Below are the code and all the weights of a small trained network. Each question names an input and a target symbol and asks about switching units off, where a switched-off unit gives its printed mean instead of its output.

import numpy as np


def w(rows, s, z=0):
    codes = np.array(rows[::2]) - 128.0
    scale = np.full(codes.shape[1], s)
    scale[-1] = z or s
    return codes * scale


def norm(h):
    return h / np.sqrt((h * h).mean(-1, keepdims=True) + 1e-5)


def f(y):
    return y / 2 * (1 + np.tanh(0.7978845608 * (y + 0.044715 * y**3)))


def softmax(a):
    e = np.exp(a - a.max(-1, keepdims=True))
    return e / e.sum(-1, keepdims=True)


def log_softmax(a):
    a = a - a.max(-1, keepdims=True)
    return a - np.log(np.exp(a).sum(-1, keepdims=True))


def net(x, mask):
    ids = ['αγδεζθλμξπστφ'.index(c) for c in x.split()]
    T = len(ids)
    res = E[ids] + P[:T]
    r = norm(res)
    for j in range(3):
        rows = slice(3 * j, 3 * j + 3)
        q, k, v = (r @ M[0][rows].T for M in (Q, K, V))
        z = softmax(np.where(np.tri(T) > 0, q @ k.T / 3**0.5, -1e9)) @ v
        o = O[0][rows]
        res = res + np.where(mask[j], z, o[:, -1]) @ o[:, :-1]
    y = f(norm(res) @ A[0][:, :-1].T + A[0][:, -1])
    res = res + np.where(mask[3:7], y, B[0][:, -1]) @ B[0][:, :-1]
    return log_softmax(norm(res)[-1] @ U[:, :-1].T + U[:, -1])


Q, K, V, O, A, B = {}, {}, {}, {}, {}, {}
E = w([
[189,128,110,105,138],'α',
[189,109,73,174,96],'γ',
[182,194,50,164,139],'δ',
[144,196,28,175,119],'ε',
[108,8,78,192,167],'ζ',
[117,62,90,138,150],'θ',
[70,175,172,16,14],'λ',
[104,123,65,157,203],'μ',
[143,76,99,143,105],'ξ',
[130,40,98,176,41],'π',
[207,79,175,180,128],'σ',
[142,60,131,213,231],'τ',
[152,99,82,155,154],'φ',
],0.017)
P = w([
[131,63,250,207,47],'0',
[120,59,155,134,72],'1',
[125,64,145,87,97],'2',
[68,38,114,119,76],'3',
[124,74,121,67,107],'4',
[115,87,148,91,95],'5',
],0.011)
Q[0] = w([
[73,75,160,87,155],'h1',
[111,9,204,73,139],'h1',
[219,132,99,187,112],'h1',
[131,46,89,151,144],'h2',
[59,196,127,141,189],'h2',
[174,84,178,123,96],'h2',
[189,106,91,187,164],'h3',
[126,112,166,197,229],'h3',
[61,150,104,19,68],'h3',
],0.016)
K[0] = w([
[81,201,173,75,89],'h1',
[115,248,132,57,32],'h1',
[182,140,133,134,48],'h1',
[73,49,121,41,86],'h2',
[121,227,200,145,104],'h2',
[188,69,74,183,106],'h2',
[154,60,125,177,128],'h3',
[194,81,45,133,178],'h3',
[124,186,233,60,149],'h3',
],0.015)
V[0] = w([
[52,163,134,69,125],'h1',
[18,174,179,115,116],'h1',
[219,155,109,191,106],'h1',
[48,153,171,64,98],'h2',
[142,97,248,194,151],'h2',
[101,227,111,145,94],'h2',
[151,134,70,205,149],'h3',
[57,142,37,52,140],'h3',
[36,178,187,128,131],'h3',
],0.018)
O[0] = w([
[161,127,150,133,168,31],'h1',
[158,227,184,206,195,47],'h1',
[115,56,166,127,102,198],'h1',
[40,143,127,168,172,34],'h2',
[116,76,226,84,85,147],'h2',
[122,241,139,112,177,5],'h2',
[113,133,179,96,200,192],'h3',
[122,254,148,147,142,34],'h3',
[169,185,155,193,60,49],'h3',
],0.014,0.013)
A[0] = w([
[165,133,128,56,28,255],'n1',
[97,226,113,197,182,65],'n2',
[70,221,121,57,3,35],'n3',
[126,125,81,35,204,235],'n4',
],0.016,0.0028)
B[0] = w([
[63,83,69,91,98,250],'n1',
[89,7,179,60,82,155],'n2',
[41,235,172,53,116,130],'n3',
[166,172,52,139,93,213],'n4',
],0.017,0.012)
U = w([
[110,56,115,106,95,186],'α',
[89,137,45,142,104,201],'γ',
[169,149,61,131,163,84],'δ',
[154,153,119,163,108,68],'ε',
[154,136,128,192,104,54],'ζ',
[153,140,129,182,113,69],'θ',
[4,175,95,136,98,1],'λ',
[110,128,146,155,177,74],'μ',
[188,142,153,112,150,73],'ξ',
[152,109,135,195,155,52],'π',
[139,126,121,165,170,61],'σ',
[115,190,193,111,75,153],'τ',
[41,144,144,122,199,88],'φ',
],0.015,0.0056)

Each question gives the input, a string of symbols that net reads in full, and the target symbol t.
The units are the heads (3 rows each of Q, K, V and O) and the neurons (one row each of A and B). Each row of codes is followed by its name. A weight is (code - 128) times the scale printed after its matrix; where a second scale follows, it is the last column's (O, A, B and U).
mask holds one flag per unit, heads first, then neurons. A switched-off unit (its flag False) gives its mean, the last column of its rows in O or B, instead of its output. The means were averaged over made-up inputs and are rounded, as every weight is.
A unit's drop is (log p(t) with every unit on - log p(t) with that unit switched off) / (log p(t) with every unit on - log p(t) with every unit switched off).
The circuit of an input: a set's keep is (log p(t) with only the set's units on - log p(t) with every unit switched off) / (log p(t) with every unit on - log p(t) with every unit switched off). Starting from all 7 units, units are removed one at a time, each time the one whose removal leaves the highest keep (on an exact tie, the one counted first), for as long as the keep stays at least 0.8.
circuit, biggest first: the units of the circuit, biggest drop first
k most important neurons: the k neurons with the biggest drops, biggest first
which heads matter: for each layer, one digit per head in row order, 1 if its drop is at least 0.15 and else 0, layers parted by /
drop of u: that unit's drop, to one decimal
input δ γ π λ μ μ, target φ: circuit, biggest first : [h2; h1]
input λ ξ ζ φ, target δ: which heads matter : 101
input ε φ μ τ ε μ, target γ: circuit, biggest first : [h2; n4; h3]
input γ λ τ ε μ δ, target γ: circuit, biggest first : [h2]
input δ ξ φ ε δ ε, target γ: which heads matter : 010
input μ π μ, target γ: which heads matter : 101
input λ μ ε, target λ: circuit, biggest first : [h2; h3; n3]
input ε ε μ ε ε, target δ: circuit, biggest first : [h2; h1; n1]
input μ ξ ε θ π ε, target γ: circuit, biggest first : [h2; h1]
input ε μ ε μ μ, target δ: which heads matter : 011
input λ γ τ θ μ δ, target γ: 2 most important neurons : [n4; n2]
input μ τ λ, target τ: drop of h2 : 0.0
input λ μ λ λ ξ φ, target δ: drop of h3 : 0.1
input ε ξ τ μ μ μ, target δ: drop of h3 : 0.3
input ε λ σ μ ε μ, target φ: drop of h2 : 0.4
